Below are the code and all the weights of a small trained network. Each question names an input and a class and asks about switching units off, where a switched-off unit gives its printed mean instead of its output.

import numpy as np


def w(rows, s, z=0):
    codes = np.array(rows[::2]) - 128.0
    scale = np.full(codes.shape[1], s)
    scale[-1] = z or s
    return codes * scale


def f(y):
    return np.maximum(y, 0)


def log_softmax(a):
    a = a - a.max(-1, keepdims=True)
    return a - np.log(np.exp(a).sum(-1, keepdims=True))


def net(x, mask):
    res = np.array(x, float).reshape(1, 8) / 4 @ E
    y = f(res @ A[0][:, :-1].T + A[0][:, -1])
    res = res + np.where(mask, y, B[0][:, -1]) @ B[0][:, :-1]
    return log_softmax(res[-1] @ U[:, :-1].T + U[:, -1])


A, B = {}, {}
E = w([
[81,163,218,109,157],'x0',
[137,108,107,154,216],'x1',
[154,191,84,190,40],'x2',
[201,189,193,56,227],'x3',
[190,157,149,212,88],'x4',
[254,110,98,129,108],'x5',
[58,132,122,231,106],'x6',
[147,52,179,149,117],'x7',
],0.0078)
A[0] = w([
[53,115,92,200,121,116],'N0',
[88,170,97,146,141,71],'N1',
[76,135,61,190,164,124],'N2',
[71,157,254,83,180,106],'N3',
[118,93,150,111,108,68],'N4',
[113,109,139,115,128,46],'N5',
[80,89,115,97,166,146],'N6',
[97,162,159,93,145,89],'N7',
[126,124,124,102,131,85],'N8',
[103,180,77,110,121,96],'N9',
[63,55,109,86,180,112],'N10',
[107,151,94,158,144,81],'N11',
[169,137,120,97,83,2],'N12',
[158,128,91,136,90,143],'N13',
[5,170,174,112,66,122],'N14',
[107,199,96,108,170,78],'N15',
[77,106,54,192,138,94],'N16',
[95,129,129,163,134,26],'N17',
[119,115,181,234,228,71],'N18',
[118,171,104,128,175,108],'N19',
[121,90,173,128,107,66],'N20',
[103,84,94,86,155,58],'N21',
[51,58,81,53,185,115],'N22',
[129,151,85,103,47,91],'N23',
[90,156,135,137,122,118],'N24',
[100,188,104,131,191,98],'N25',
[130,132,146,110,104,69],'N26',
[135,124,116,105,122,64],'N27',
[113,154,105,111,168,102],'N28',
[111,153,182,108,137,82],'N29',
[80,124,161,202,155,120],'N30',
[141,149,112,115,167,61],'N31',
[159,132,114,120,74,38],'N32',
[89,145,154,115,101,62],'N33',
[110,154,182,68,121,126],'N34',
[157,117,160,168,183,119],'N35',
[31,177,167,122,78,139],'N36',
[110,118,110,99,104,22],'N37',
[94,220,75,124,224,137],'N38',
[117,146,141,121,141,76],'N39',
[180,81,181,165,148,35],'N40',
[68,169,152,136,119,94],'N41',
[122,116,72,132,132,80],'N42',
],0.017,0.0091)
B[0] = w([
[118,131,162,169,71,229],'N0',
[100,121,112,103,169,159],'N1',
[57,105,151,131,114,207],'N2',
[240,72,92,141,109,255],'N3',
[171,130,122,132,134,138],'N4',
[116,127,132,117,149,132],'N5',
[133,84,111,111,158,196],'N6',
[161,136,100,108,105,173],'N7',
[114,129,137,128,129,137],'N8',
[93,169,123,133,156,162],'N9',
[102,84,84,113,189,213],'N10',
[89,126,128,93,144,153],'N11',
[127,99,87,102,181,148],'N12',
[105,124,117,183,219,186],'N13',
[2,138,159,78,130,239],'N14',
[146,170,106,143,152,168],'N15',
[101,149,166,151,70,212],'N16',
[115,151,153,141,106,145],'N17',
[114,33,131,142,81,197],'N18',
[149,141,122,93,119,160],'N19',
[165,116,116,154,150,143],'N20',
[131,66,128,124,123,161],'N21',
[148,28,106,107,150,230],'N22',
[136,91,135,161,103,188],'N23',
[104,114,149,112,133,162],'N24',
[157,108,122,86,129,175],'N25',
[123,123,141,112,103,133],'N26',
[108,126,131,122,127,132],'N27',
[140,142,136,111,143,157],'N28',
[172,124,140,139,116,167],'N29',
[99,90,114,183,137,195],'N30',
[129,162,135,121,95,146],'N31',
[116,107,80,130,144,156],'N32',
[97,125,129,93,128,148],'N33',
[165,118,183,107,117,194],'N34',
[105,165,189,116,120,170],'N35',
[34,124,168,96,120,223],'N36',
[118,108,111,142,99,134],'N37',
[170,185,167,62,144,214],'N38',
[147,122,128,130,125,139],'N39',
[95,187,146,137,111,156],'N40',
[78,113,111,100,145,176],'N41',
[145,143,155,140,82,150],'N42',
],0.045,0.015)
U = w([
[157,65,207,58,166,160],'0',
[123,157,41,47,3,3],'1',
[223,116,224,73,135,42],'2',
[141,65,178,156,134,137],'3',
[99,97,244,126,108,166],'4',
[140,205,216,109,174,205],'5',
],0.0059,0.0057)

Each question gives the input, the list of numbers given to net, and the class t.
The units are the neurons (one row each of A and B). Each row of codes is followed by its name. A weight is (code - 128) times the scale printed after its matrix; where a second scale follows, it is the last column's (A, B and U).
mask holds one flag per neuron, in row order. A switched-off neuron (its flag False) gives its mean, the last column of its row in B, instead of its output. The means were averaged over made-up inputs and are rounded, as every weight is.
A unit's drop is (log p(t) with every unit on - log p(t) with that unit switched off) / (log p(t) with every unit on - log p(t) with every unit switched off).
The circuit of an input: a set's keep is (log p(t) with only the set's units on - log p(t) with every unit switched off) / (log p(t) with every unit on - log p(t) with every unit switched off). Starting from the 12 units with the biggest drops (on a tie, the unit counted first), units are removed one at a time, each time the one whose removal leaves the highest keep (on an exact tie, the one counted first), for as long as the keep stays at least 0.8.
units of the circuit, in order: the units of the circuit, biggest drop first
unit that matters most: the unit with the biggest drop
k most important neurons: the k neurons with the biggest drops, biggest first
drop when u is switched off: that unit's drop, to one decimal
input [-7,-5,-7,-4,2,-4,-2,2], class 3: 2 most important neurons : (N38, N34)
input [-8,3,-1,7,8,2,0,-5], class 5: unit that matters most : N3
input [6,-8,3,-5,-4,6,-6,-6], class 4: 2 most important neurons : (N3, N22)
input [3,-4,8,6,-5,8,0,-3], class 5: 2 most important neurons : (N3, N22)
input [-8,2,7,7,-5,4,-1,0], class 5: 2 most important neurons : (N3, N22)
input [-3,7,-6,-7,5,-4,-8,7], class 3: 2 most important neurons : (N38, N14)
input [-8,1,-4,-4,8,4,2,-4], class 4: 4 most important neurons : (N3, N16, N22, N10)
input [7,-2,-3,-7,7,4,-4,2], class 3: 3 most important neurons : (N38, N14, N36)
input [0,6,-2,4,3,-7,-1,-4], class 2: 2 most important neurons : (N38, N3)
input [-3,-3,-1,-1,0,3,-4,3], class 3: units of the circuit, in order : (N38, N14)
input [-8,4,-1,-4,2,6,-3,2], class 3: 2 most important neurons : (N14, N38)
input [-8,-7,-2,2,4,-4,1,-7], class 5: 2 most important neurons : (N18, N22)
input [4,-1,2,5,-1,-3,-4,-8], class 2: drop when N2 is switched off : 0.0
input [8,-7,-7,3,-5,2,-8,1], class 2: units of the circuit, in order : (N3)
input [3,5,4,6,4,-6,0,7], class 2: drop when N14 is switched off : 0.1
input [-8,1,8,7,8,6,2,5], class 5: drop when N22 is switched off : 0.2
